Below are the code and all the weights of a small trained network. Each question names an input and a class and asks about switching units off, where a switched-off unit gives its printed mean instead of its output.

import numpy as np


def w(rows, s, z=0):
    codes = np.array(rows[::2]) - 128.0
    scale = np.full(codes.shape[1], s)
    scale[-1] = z or s
    return codes * scale


def norm(h):
    return h / np.sqrt((h * h).mean(-1, keepdims=True) + 1e-5)


def f(y):
    return np.maximum(y, 0)


def log_softmax(a):
    a = a - a.max(-1, keepdims=True)
    return a - np.log(np.exp(a).sum(-1, keepdims=True))


def net(x, mask):
    res = np.array(x, float).reshape(1, 8) / 4 @ E
    u = 0
    for l in range(2):
        y = f(norm(res) @ A[l][:, :-1].T + A[l][:, -1])
        res = res + np.where(mask[u : u + 13], y, B[l][:, -1]) @ B[l][:, :-1]
        u += 13
    return log_softmax(norm(res)[-1] @ U[:, :-1].T + U[:, -1])


A, B = {}, {}
E = w([
[125,129,131,129,130],'x0',
[130,121,127,130,123],'x1',
[127,131,128,128,130],'x2',
[39,169,17,163,90],'x3',
[129,130,126,127,129],'x4',
[51,117,138,27,109],'x5',
[140,188,169,127,2],'x6',
[129,127,127,127,128],'x7',
],0.0085)
A[0] = w([
[82,65,133,96,174,103],'0.n1',
[93,130,133,94,111,139],'0.n2',
[169,138,163,148,100,26],'0.n3',
[123,113,111,125,125,107],'0.n4',
[130,90,189,18,129,121],'0.n5',
[124,144,71,189,121,118],'0.n6',
[154,166,173,59,54,2],'0.n7',
[126,191,134,123,50,88],'0.n8',
[127,136,146,105,122,76],'0.n9',
[184,156,154,165,104,46],'0.n10',
[59,119,122,67,112,102],'0.n11',
[89,128,100,202,115,117],'0.n12',
[244,133,204,154,166,163],'0.n13',
],0.011,0.0085)
B[0] = w([
[177,122,93,94,156,177],'0.n1',
[118,90,141,131,125,167],'0.n2',
[94,172,132,54,86,138],'0.n3',
[120,128,130,140,134,131],'0.n4',
[205,158,194,150,168,214],'0.n5',
[148,134,170,149,175,183],'0.n6',
[70,56,208,244,128,165],'0.n7',
[182,147,176,75,109,182],'0.n8',
[126,131,136,155,130,132],'0.n9',
[126,185,125,60,81,149],'0.n10',
[83,92,112,120,99,175],'0.n11',
[155,142,170,123,161,175],'0.n12',
[36,98,81,100,94,255],'0.n13',
],0.011,0.0085)
A[1] = w([
[202,219,132,216,67,44],'1.n1',
[98,172,150,158,68,147],'1.n2',
[159,173,110,185,166,78],'1.n3',
[145,84,131,103,50,70],'1.n4',
[127,118,199,90,110,158],'1.n5',
[159,140,94,159,150,38],'1.n6',
[195,140,143,97,208,78],'1.n7',
[130,96,93,169,207,81],'1.n8',
[48,25,17,78,162,64],'1.n9',
[201,173,131,54,155,3],'1.n10',
[120,74,117,129,136,138],'1.n11',
[84,130,153,66,2,46],'1.n12',
[150,129,154,161,215,124],'1.n13',
],0.0099,0.0049)
B[1] = w([
[160,42,170,52,187,168],'1.n1',
[158,102,92,121,191,195],'1.n2',
[109,115,85,104,91,163],'1.n3',
[98,160,93,156,162,168],'1.n4',
[117,121,75,152,164,222],'1.n5',
[110,112,116,105,92,139],'1.n6',
[145,162,85,124,74,192],'1.n7',
[84,154,109,119,69,204],'1.n8',
[151,88,248,178,121,255],'1.n9',
[209,148,126,82,169,143],'1.n10',
[143,114,138,131,141,171],'1.n11',
[120,177,51,150,116,232],'1.n12',
[104,195,96,127,83,212],'1.n13',
],0.011,0.0072)
U = w([
[88,65,254,167,128,220],'0',
[75,212,16,157,91,147],'1',
[243,147,113,45,193,4],'2',
],0.016,0.0017)

Each question gives the input, the list of numbers given to net, and the class t.
The units are the neurons (one row each of A and B). Each row of codes is followed by its name. A weight is (code - 128) times the scale printed after its matrix; where a second scale follows, it is the last column's (A, B and U).
mask holds one flag per neuron, layer by layer. A switched-off neuron (its flag False) gives its mean, the last column of its row in B, instead of its output. The means were averaged over made-up inputs and are rounded, as every weight is.
A unit's drop is (log p(t) with every unit on - log p(t) with that unit switched off) / (log p(t) with every unit on - log p(t) with every unit switched off).
The circuit of an input: a set's keep is (log p(t) with only the set's units on - log p(t) with every unit switched off) / (log p(t) with every unit on - log p(t) with every unit switched off). Starting from the 12 units with the biggest drops (on a tie, the unit counted first), units are removed one at a time, each time the one whose removal leaves the highest keep (on an exact tie, the one counted first), for as long as the keep stays at least 0.8.
units of the circuit, in order: the units of the circuit, biggest drop first
unit that matters most: the unit with the biggest drop
top k neurons: the k neurons with the biggest drops, biggest first
top k neurons in layer l: the k neurons of layer l with the biggest drops, biggest first
drop when u is switched off: that unit's drop, to one decimal
input [-4,1,0,5,8,-4,2,0], class 2: unit that matters most	1.n1
input [-4,-4,1,-6,2,-1,6,4], class 1: units of the circuit, in order	(0.n13 1.n12)
input [3,5,0,8,-4,-1,1,7], class 2: top 3 neurons	(0.n13 1.n1 1.n9)
input [6,-1,-2,-1,4,-4,1,4], class 1: top 2 neurons	(0.n10 1.n12)
input [3,3,-1,-8,-6,-6,2,0], class 1: top 2 neurons	(0.n13 1.n12)
input [-2,0,3,0,6,-2,-7,-3], class 0: top 3 neurons	(0.n5 1.n9 1.n12)
input [7,4,-6,0,5,6,-6,-2], class 2: top 4 neurons in layer 0	(0.n1 0.n13 0.n5 0.n7)
input [5,-6,6,6,2,-5,1,4], class 2: top 3 neurons	(1.n1 0.n13 1.n12)
input [3,-7,-5,3,4,1,-3,5], class 0: top 3 neurons	(0.n5 1.n9 0.n11)
input [-6,8,7,-8,7,2,-2,4], class 2: top 2 neurons	(0.n5 1.n9)
input [-3,5,-1,-4,1,0,1,7], class 1: top 2 neurons in layer 0	(0.n13 0.n5)
input [-4,3,-4,2,-1,0,6,7], class 2: top 4 neurons	(0.n13 1.n1 1.n9 0.n8)
input [7,-7,5,0,8,1,5,-3], class 0: top 2 neurons	(0.n7 0.n13)
input [-7,-5,1,7,7,3,-8,-8], class 0: units of the circuit, in order	(1.n9)
input [5,8,-4,6,-8,-1,8,-7], class 2: top 2 neurons	(0.n13 1.n1)
input [2,5,-5,-6,-6,4,-3,-1], class 2: drop when 0.n5 is switched off	1.8
input [6,-5,1,5,-4,6,-5,-6], class 0: drop when 1.n9 is switched off	0.1
input [8,3,1,-6,-3,-3,4,-7], class 1: drop when 0.n13 is switched off	0.8
